Below is a small trained network, with its code and all its weights. Each question gives an input and a target symbol and asks what happens when units are switched off, that is, made to give their printed mean instead of their output.

import numpy as np


def w(rows, s, z=0):
    codes = np.array(rows[::2]) - 128.0
    scale = np.full(codes.shape[1], s)
    scale[-1] = z or s
    return codes * scale


def f(y):
    return y / 2 * (1 + np.tanh(0.7978845608 * (y + 0.044715 * y**3)))


def softmax(a):
    e = np.exp(a - a.max(-1, keepdims=True))
    return e / e.sum(-1, keepdims=True)


def log_softmax(a):
    a = a - a.max(-1, keepdims=True)
    return a - np.log(np.exp(a).sum(-1, keepdims=True))


def net(x, mask):
    ids = ['γλμξπσ'.index(c) for c in x.split()]
    T = len(ids)
    res = E[ids] + P[:T]
    r = res
    for j in range(3):
        rows = slice(3 * j, 3 * j + 3)
        q, k, v = (r @ M[0][rows].T for M in (Q, K, V))
        z = softmax(np.where(np.tri(T) > 0, q @ k.T / 3**0.5, -1e9)) @ v
        o = O[0][rows]
        res = res + np.where(mask[j], z, o[:, -1]) @ o[:, :-1]
    y = f(res @ A[0][:, :-1].T + A[0][:, -1])
    res = res + np.where(mask[3:11], y, B[0][:, -1]) @ B[0][:, :-1]
    return log_softmax(res[-1] @ U[:, :-1].T + U[:, -1])


Q, K, V, O, A, B = {}, {}, {}, {}, {}, {}
E = w([
[95,46,163,206],'γ',
[225,202,199,148],'λ',
[205,4,113,123],'μ',
[70,156,151,165],'ξ',
[202,130,89,100],'π',
[92,158,82,192],'σ',
],0.018)
P = w([
[150,16,56,64],'0',
[105,161,166,119],'1',
[206,193,190,129],'2',
[141,93,84,156],'3',
[69,136,209,119],'4',
[218,191,176,129],'5',
[139,87,72,169],'6',
[72,131,196,136],'7',
[226,187,168,124],'8',
[137,80,62,174],'9',
[71,123,174,139],'10',
[252,190,157,115],'11',
[146,75,55,180],'12',
[76,115,163,139],'13',
],0.013)
Q[0] = w([
[121,129,170,65],'H0',
[111,148,120,156],'H0',
[89,112,158,71],'H0',
[1,118,108,153],'H1',
[52,100,152,130],'H1',
[150,92,110,137],'H1',
[132,118,115,87],'H2',
[180,104,119,131],'H2',
[131,123,161,81],'H2',
],0.019)
K[0] = w([
[157,182,179,192],'H0',
[148,107,110,131],'H0',
[148,160,157,169],'H0',
[6,126,133,174],'H1',
[76,136,131,200],'H1',
[190,77,117,101],'H1',
[102,144,152,106],'H2',
[76,150,74,76],'H2',
[143,133,146,195],'H2',
],0.011)
V[0] = w([
[96,37,147,251],'H0',
[120,163,85,210],'H0',
[51,155,2,41],'H0',
[48,115,148,214],'H1',
[148,62,132,25],'H1',
[195,111,173,93],'H1',
[106,239,103,13],'H2',
[167,91,100,41],'H2',
[89,66,68,131],'H2',
],0.0078)
O[0] = w([
[111,145,171,22,158],'H0',
[253,111,212,158,104],'H0',
[135,150,215,160,35],'H0',
[170,41,139,45,5],'H1',
[115,71,117,184,144],'H1',
[60,114,107,130,255],'H1',
[81,174,196,38,57],'H2',
[132,151,151,181,162],'H2',
[84,37,225,134,116],'H2',
],0.0062,0.007)
A[0] = w([
[35,13,63,68,48],'N0',
[93,21,164,96,61],'N1',
[196,187,254,96,20],'N2',
[40,98,113,191,162],'N3',
[157,2,44,155,198],'N4',
[19,225,89,115,1],'N5',
[86,252,166,168,155],'N6',
[33,115,82,197,44],'N7',
],0.0089,0.0033)
B[0] = w([
[132,221,95,121,175],'N0',
[123,176,86,108,159],'N1',
[145,119,185,81,170],'N2',
[163,192,247,142,182],'N3',
[127,94,142,108,241],'N4',
[51,107,166,68,152],'N5',
[108,80,102,83,254],'N6',
[68,191,148,113,170],'N7',
],0.011,0.0091)
U = w([
[118,122,170,206,68],'γ',
[197,130,109,54,92],'λ',
[169,9,121,134,227],'μ',
[84,101,81,75,195],'ξ',
[225,146,1,153,160],'π',
[59,172,142,124,4],'σ',
],0.01,0.0033)

Each question gives the input, a string of symbols that net reads in full, and the target symbol t.
The units are the heads (3 rows each of Q, K, V and O) and the neurons (one row each of A and B). Each row of codes is followed by its name. A weight is (code - 128) times the scale printed after its matrix; where a second scale follows, it is the last column's (O, A, B and U).
mask holds one flag per unit, heads first, then neurons. A switched-off unit (its flag False) gives its mean, the last column of its rows in O or B, instead of its output. The means were averaged over made-up inputs and are rounded, as every weight is.
A unit's drop is (log p(t) with every unit on - log p(t) with that unit switched off) / (log p(t) with every unit on - log p(t) with every unit switched off).
The circuit of an input: a set's keep is (log p(t) with only the set's units on - log p(t) with every unit switched off) / (log p(t) with every unit on - log p(t) with every unit switched off). Starting from all 11 units, units are removed one at a time, each time the one whose removal leaves the highest keep (on an exact tie, the one counted first), for as long as the keep stays at least 0.8.
circuit, biggest first: the units of the circuit, biggest drop first
unit that matters most: the unit with the biggest drop
top k neurons: the k neurons with the biggest drops, biggest first
which heads matter: for each layer, one digit per head in row order, 1 if its drop is at least 0.15 and else 0, layers parted by /
input γ λ ξ, target ξ: unit that matters most => N3
input σ λ λ μ γ ξ π, target μ: circuit, biggest first => H2, H0, N0
input λ λ λ σ, target π: which heads matter => 111
input σ λ π λ ξ λ μ λ λ σ π σ π, target μ: circuit, biggest first => H0, N0
input σ λ σ π μ σ λ λ, target λ: which heads matter => 011
input λ λ σ λ μ λ π π λ σ λ, target ξ: circuit, biggest first => H1, N6, N3
input π γ λ π, target γ: which heads matter => 010
input σ μ π λ ξ λ σ, target μ: which heads matter => 110
input π λ μ γ γ λ γ, target γ: top 2 neurons => N3, N6
input μ λ λ μ, target σ: top 2 neurons => N7, N0
input π π λ λ σ μ σ ξ λ μ, target γ: circuit, biggest first => H1, N3, H0
input μ π σ ξ λ π λ ξ λ π, target σ: which heads matter => 110
input λ ξ γ λ λ λ ξ λ ξ π γ γ ξ π, target π: top 4 neurons => N6, N2, N3, N7
input μ σ λ λ σ λ γ, target σ: unit that matters most => H0
input γ ξ ξ ξ γ π σ π π μ ξ σ, target ξ: circuit, biggest first => H0, N5, N3
input π λ ξ ξ μ λ λ λ γ μ, target γ: which heads matter => 010
input π λ σ π ξ σ, target σ: which heads matter => 000
input σ λ λ γ λ σ σ σ, target λ: circuit, biggest first => H1, H0
input σ σ γ ξ, target μ: top 3 neurons => N0, N7, N3
input π γ π μ λ μ λ μ λ π π λ ξ, target γ: which heads matter => 111
input μ λ γ λ λ γ σ π, target π: circuit, biggest first => H0, H2, N6
input μ σ σ π π ξ σ λ γ λ π λ π λ, target ξ: which heads matter => 010
input μ γ λ π π λ λ, target σ: which heads matter => 110
input λ λ μ π γ μ λ λ λ λ σ π μ π, target σ: top 4 neurons => N7, N6, N5, N3
input π γ σ π σ π λ, target γ: which heads matter => 110
input σ σ λ λ ξ ξ π μ σ λ σ γ σ, target μ: top neuron => N0
input γ λ λ λ λ σ π ξ ξ, target ξ: which heads matter => 001
